Here is a tiny trained network, its code and every weight. The questions are about switching its units off for an input and a class, where a switched-off unit gives its printed mean instead of its output.

import numpy as np


def w(rows, s, z=0):
    codes = np.array(rows[::2]) - 128.0
    scale = np.full(codes.shape[1], s)
    scale[-1] = z or s
    return codes * scale


def norm(h):
    return h / np.sqrt((h * h).mean(-1, keepdims=True) + 1e-5)


def f(y):
    return np.maximum(y, 0)


def log_softmax(a):
    a = a - a.max(-1, keepdims=True)
    return a - np.log(np.exp(a).sum(-1, keepdims=True))


def net(x, mask):
    res = np.array(x, float).reshape(1, 2) / 4 @ E
    u = 0
    for l in range(4):
        y = f(norm(res) @ A[l][:, :-1].T + A[l][:, -1])
        res = res + np.where(mask[u : u + 9], y, B[l][:, -1]) @ B[l][:, :-1]
        u += 9
    return log_softmax(norm(res)[-1] @ U[:, :-1].T + U[:, -1])


A, B = {}, {}
E = w([
[114,33,151],'x0',
[98,11,33],'x1',
],0.011)
A[0] = w([
[77,195,33,108],'0.n0',
[126,70,164,111],'0.n1',
[81,169,212,122],'0.n2',
[121,30,190,104],'0.n3',
[123,75,98,85],'0.n4',
[69,100,51,121],'0.n5',
[139,206,1,129],'0.n6',
[150,106,75,115],'0.n7',
[183,234,43,3],'0.n8',
],0.0095,0.0035)
B[0] = w([
[100,93,166,218],'0.n0',
[102,96,175,184],'0.n1',
[232,127,113,226],'0.n2',
[119,49,198,225],'0.n3',
[125,159,113,193],'0.n4',
[181,171,107,233],'0.n5',
[83,71,174,254],'0.n6',
[171,140,128,185],'0.n7',
[7,82,161,219],'0.n8',
],0.018,0.0048)
A[1] = w([
[164,107,6,4],'1.n0',
[53,63,81,113],'1.n1',
[96,89,150,21],'1.n2',
[25,146,83,16],'1.n3',
[115,70,70,94],'1.n4',
[139,170,169,117],'1.n5',
[113,218,203,119],'1.n6',
[130,151,142,207],'1.n7',
[82,128,105,125],'1.n8',
],0.013,0.0015)
B[1] = w([
[251,164,84,177],'1.n0',
[195,48,118,254],'1.n1',
[148,132,71,208],'1.n2',
[187,96,242,169],'1.n3',
[177,77,206,204],'1.n4',
[181,96,132,183],'1.n5',
[206,76,140,218],'1.n6',
[159,105,140,157],'1.n7',
[147,149,163,154],'1.n8',
],0.013,0.0059)
A[2] = w([
[175,146,65,5],'2.n0',
[119,125,145,159],'2.n1',
[163,129,128,50],'2.n2',
[170,151,51,148],'2.n3',
[103,117,166,125],'2.n4',
[81,99,168,127],'2.n5',
[171,163,179,143],'2.n6',
[118,231,255,234],'2.n7',
[130,138,119,8],'2.n8',
],0.016,0.0013)
B[2] = w([
[115,94,166,171],'2.n0',
[126,123,130,162],'2.n1',
[108,142,127,206],'2.n2',
[134,97,167,169],'2.n3',
[144,123,152,197],'2.n4',
[172,155,142,232],'2.n5',
[101,121,128,253],'2.n6',
[144,2,81,218],'2.n7',
[135,140,149,128],'2.n8',
],0.025,0.0052)
A[3] = w([
[114,163,125,21],'3.n0',
[187,115,5,126],'3.n1',
[116,178,111,218],'3.n2',
[145,91,215,153],'3.n3',
[66,67,81,158],'3.n4',
[163,113,125,254],'3.n5',
[128,162,118,237],'3.n6',
[120,175,167,15],'3.n7',
[78,170,125,104],'3.n8',
],0.021,0.0023)
B[3] = w([
[112,123,165,128],'3.n0',
[218,249,114,148],'3.n1',
[92,103,168,128],'3.n2',
[103,178,66,254],'3.n3',
[25,153,191,141],'3.n4',
[85,145,195,189],'3.n5',
[124,99,161,128],'3.n6',
[154,56,115,128],'3.n7',
[137,131,140,128],'3.n8',
],0.02)
U = w([
[40,22,210,212],'0',
[237,143,143,220],'1',
[6,210,132,233],'2',
[90,117,66,19],'3',
[89,107,74,21],'4',
[89,115,41,26],'5',
[114,106,57,30],'6',
[81,116,63,1],'7',
],0.016,0.0085)

Each question gives the input, the list of numbers given to net, and the class t.
The units are the neurons (one row each of A and B). Each row of codes is followed by its name. A weight is (code - 128) times the scale printed after its matrix; where a second scale follows, it is the last column's (A, B and U).
mask holds one flag per neuron, layer by layer. A switched-off neuron (its flag False) gives its mean, the last column of its row in B, instead of its output. The means were averaged over made-up inputs and are rounded, as every weight is.
A unit's drop is (log p(t) with every unit on - log p(t) with that unit switched off) / (log p(t) with every unit on - log p(t) with every unit switched off).
The circuit of an input: a set's keep is (log p(t) with only the set's units on - log p(t) with every unit switched off) / (log p(t) with every unit on - log p(t) with every unit switched off). Starting from the 12 units with the biggest drops (on a tie, the unit counted first), units are removed one at a time, each time the one whose removal leaves the highest keep (on an exact tie, the one counted first), for as long as the keep stays at least 0.8.
circuit, biggest first: the units of the circuit, biggest drop first
most important unit: the unit with the biggest drop
k most important neurons: the k neurons with the biggest drops, biggest first
k most important neurons of layer l: the k neurons of layer l with the biggest drops, biggest first
drop of u: that unit's drop, to one decimal
input [-7,7], class 0: circuit, biggest first -> (0.n6)
input [-7,-5], class 0: 2 most important neurons -> (2.n7; 0.n8)
input [-1,0], class 2: 4 most important neurons -> (3.n3; 2.n7; 1.n6; 1.n2)
input [-4,5], class 1: 2 most important neurons of layer 0 -> (0.n5; 0.n8)
input [-4,3], class 0: 4 most important neurons -> (1.n1; 3.n1; 0.n6; 0.n8)
input [6,8], class 1: 4 most important neurons -> (0.n8; 0.n6; 3.n1; 0.n5)
input [3,-3], class 2: 2 most important neurons -> (1.n4; 2.n5)
input [2,4], class 1: 2 most important neurons -> (0.n6; 0.n8)
input [-2,-1], class 2: 2 most important neurons -> (2.n7; 3.n3)
input [3,5], class 1: 4 most important neurons -> (0.n6; 0.n8; 3.n1; 0.n5)
input [-1,-3], class 2: 3 most important neurons of layer 1 -> (1.n3; 1.n4; 1.n1)
input [-6,-6], class 0: 3 most important neurons of layer 0 -> (0.n8; 0.n5; 0.n7)
input [-4,2], class 0: 2 most important neurons -> (0.n6; 0.n8)
input [-6,4], class 0: most important unit -> 1.n1
input [-8,-1], class 0: 2 most important neurons -> (1.n3; 2.n7)
input [-3,-1], class 2: 3 most important neurons of layer 1 -> (1.n2; 1.n4; 1.n1)
input [-3,1], class 2: 2 most important neurons of layer 3 -> (3.n3; 3.n4)
input [-6,-2], class 0: drop of 2.n7 -> 0.2
input [3,7], class 1: drop of 3.n1 -> 0.1
input [-8,1], class 0: drop of 0.n8 -> 0.1
